[[ 22  35  10   3 -22  -5  -7]
 [ 11   7 -28  15 -14 -11 -30]
 [ -6 -36 -13  12 -10  17 -25]
 [ 11   9  -8  18  -4 -25   5]
 [  3  20 -19  -5  27 -19 -16]
 [ 18  -7  35   9   3 -21  20]
 [  8  29  18   4  19 -21 -26]
 [-40 -22 -12  19  -2   0 -10]]
->
[[-40   8  18   3  11  -6  11  22]
 [-22  29  -7  20   9 -36   7  35]
 [-12  18  35 -19  -8 -13 -28  10]
 [ 19   4   9  -5  18  12  15   3]
 [ -2  19   3  27  -4 -10 -14 -22]
 [  0 -21 -21 -19 -25  17 -11  -5]
 [-10 -26  20 -16   5 -25 -30  -7]]

[[  0  -1  -2  -2   7  -2   3   6]
 [  7  -7  10  14   1  -7  -5  -9]
 [  9  22 -13  11  13  -3 -17 -10]
 [ -2  -8   2   2 -16  -2  -5   3]
 [  1   1   3  -2   2  -1   1  -7]
 [ -6   6  -3 -14 -13   8   5  -8]
 [ 15  26 -52 -22  27  -5  40 -10]
 [ -9 -17  26  10 -22   0 -20 -18]
 [ -4  -2   7   2   6   2  -7  -1]
 [  0  -1  -3   0 -10   0   0  -5]]
->
[[  0  -4  -9  15  -6   1  -2   9   7   0]
 [ -1  -2 -17  26   6   1  -8  22  -7  -1]
 [ -3   7  26 -52  -3   3   2 -13  10  -2]
 [  0   2  10 -22 -14  -2   2  11  14  -2]
 [-10   6 -22  27 -13   2 -16  13   1   7]
 [  0   2   0  -5   8  -1  -2  -3  -7  -2]
 [  0  -7 -20  40   5   1  -5 -17  -5   3]
 [ -5  -1 -18 -10  -8  -7   3 -10  -9   6]]

[[ 16 -18 -34  -5   2 -41  48  -3 -15  21 -39 -15   3 -20 -26]
 [ 11 -20 -44  33  30 -41   6  47   6 -34  -8 -45  18  31  48]
 [-15  37   4 -44 -17  35 -22  -5   4  32 -46 -37  42  39   5]
 [-44 -21  41 -42  37  13  39  22 -44  29  22  -5  -8 -20  12]
 [-12   3 -24   0 -26 -15 -22  22 -39  49   5  -1   6 -43  33]
 [ 22 -36 -42  48  42  44  -4  37   1  48 -49  34  46 -23 -28]]
->
[[ 22 -12 -44 -15  11  16]
 [-36   3 -21  37 -20 -18]
 [-42 -24  41   4 -44 -34]
 [ 48   0 -42 -44  33  -5]
 [ 42 -26  37 -17  30   2]
 [ 44 -15  13  35 -41 -41]
 [ -4 -22  39 -22   6  48]
 [ 37  22  22  -5  47  -3]
 [  1 -39 -44   4   6 -15]
 [ 48  49  29  32 -34  21]
 [-49   5  22 -46  -8 -39]
 [ 34  -1  -5 -37 -45 -15]
 [ 46   6  -8  42  18   3]
 [-23 -43 -20  39  31 -20]
 [-28  33  12   5  48 -26]]

[[ 17 -29 -39 -17  -2  40  -1  -7 -13  -8 -18   0  24  -6  32  26]
 [ -6  17 -21  11  18 -22  19  25  -4  35  35   0  -1  -4   7 -21]
 [ 35  17 -41  15  26 -21 -29   4   1  34  -4 -19   3 -34 -13  25]]
->
[[ 35  -6  17]
 [ 17  17 -29]
 [-41 -21 -39]
 [ 15  11 -17]
 [ 26  18  -2]
 [-21 -22  40]
 [-29  19  -1]
 [  4  25  -7]
 [  1  -4 -13]
 [ 34  35  -8]
 [ -4  35 -18]
 [-19   0   0]
 [  3  -1  24]
 [-34  -4  -6]
 [-13   7  32]
 [ 25 -21  26]]

[[-33 -27  12   6  10 -36 -42]
 [-17  18 -29  43 -16  -8 -15]]
->
[[-17 -33]
 [ 18 -27]
 [-29  12]
 [ 43   6]
 [-16  10]
 [ -8 -36]
 [-15 -42]]

[[ 19  56  23  21   4  13  19   6  17  30  14   8]
 [-20 -10 -23   6 -21  17 -14   7   7   8   5 -14]
 [ -5  26  -2  -9   1  31   2   2  19   9  -6  22]
 [ 19 -26  23 -11  20 -30  20  -9  -6 -19 -14  -4]
 [-16  15 -24  21 -10 -36 -41   5 -18  -3   8   8]
 [  5  51   3  23   8 -10 -15  10  -2  11  12  26]
 [ 23  13  32  -6  22  -2  33  -9  16   5  -8   6]]
->
[[ 23   5 -16  19  -5 -20  19]
 [ 13  51  15 -26  26 -10  56]
 [ 32   3 -24  23  -2 -23  23]
 [ -6  23  21 -11  -9   6  21]
 [ 22   8 -10  20   1 -21   4]
 [ -2 -10 -36 -30  31  17  13]
 [ 33 -15 -41  20   2 -14  19]
 [ -9  10   5  -9   2   7   6]
 [ 16  -2 -18  -6  19   7  17]
 [  5  11  -3 -19   9   8  30]
 [ -8  12   8 -14  -6   5  14]
 [  6  26   8  -4  22 -14   8]]

[[-22  26 -29  -8 -12  15 -17  12 -20  11]
 [ -7  32   2  30 -15  38 -18  36  -5 -13]
 [  5 -34  14   0  18 -31  16 -19  21  14]
 [  7 -46  18  -4  23 -43  20 -32  24  15]
 [  2  15 -33   3 -19  -6 -11  24  -9   4]
 [ -8  31   4  28 -12  38 -17  34  -4 -10]]
->
[[ -8   2   7   5  -7 -22]
 [ 31  15 -46 -34  32  26]
 [  4 -33  18  14   2 -29]
 [ 28   3  -4   0  30  -8]
 [-12 -19  23  18 -15 -12]
 [ 38  -6 -43 -31  38  15]
 [-17 -11  20  16 -18 -17]
 [ 34  24 -32 -19  36  12]
 [ -4  -9  24  21  -5 -20]
 [-10   4  15  14 -13  11]]
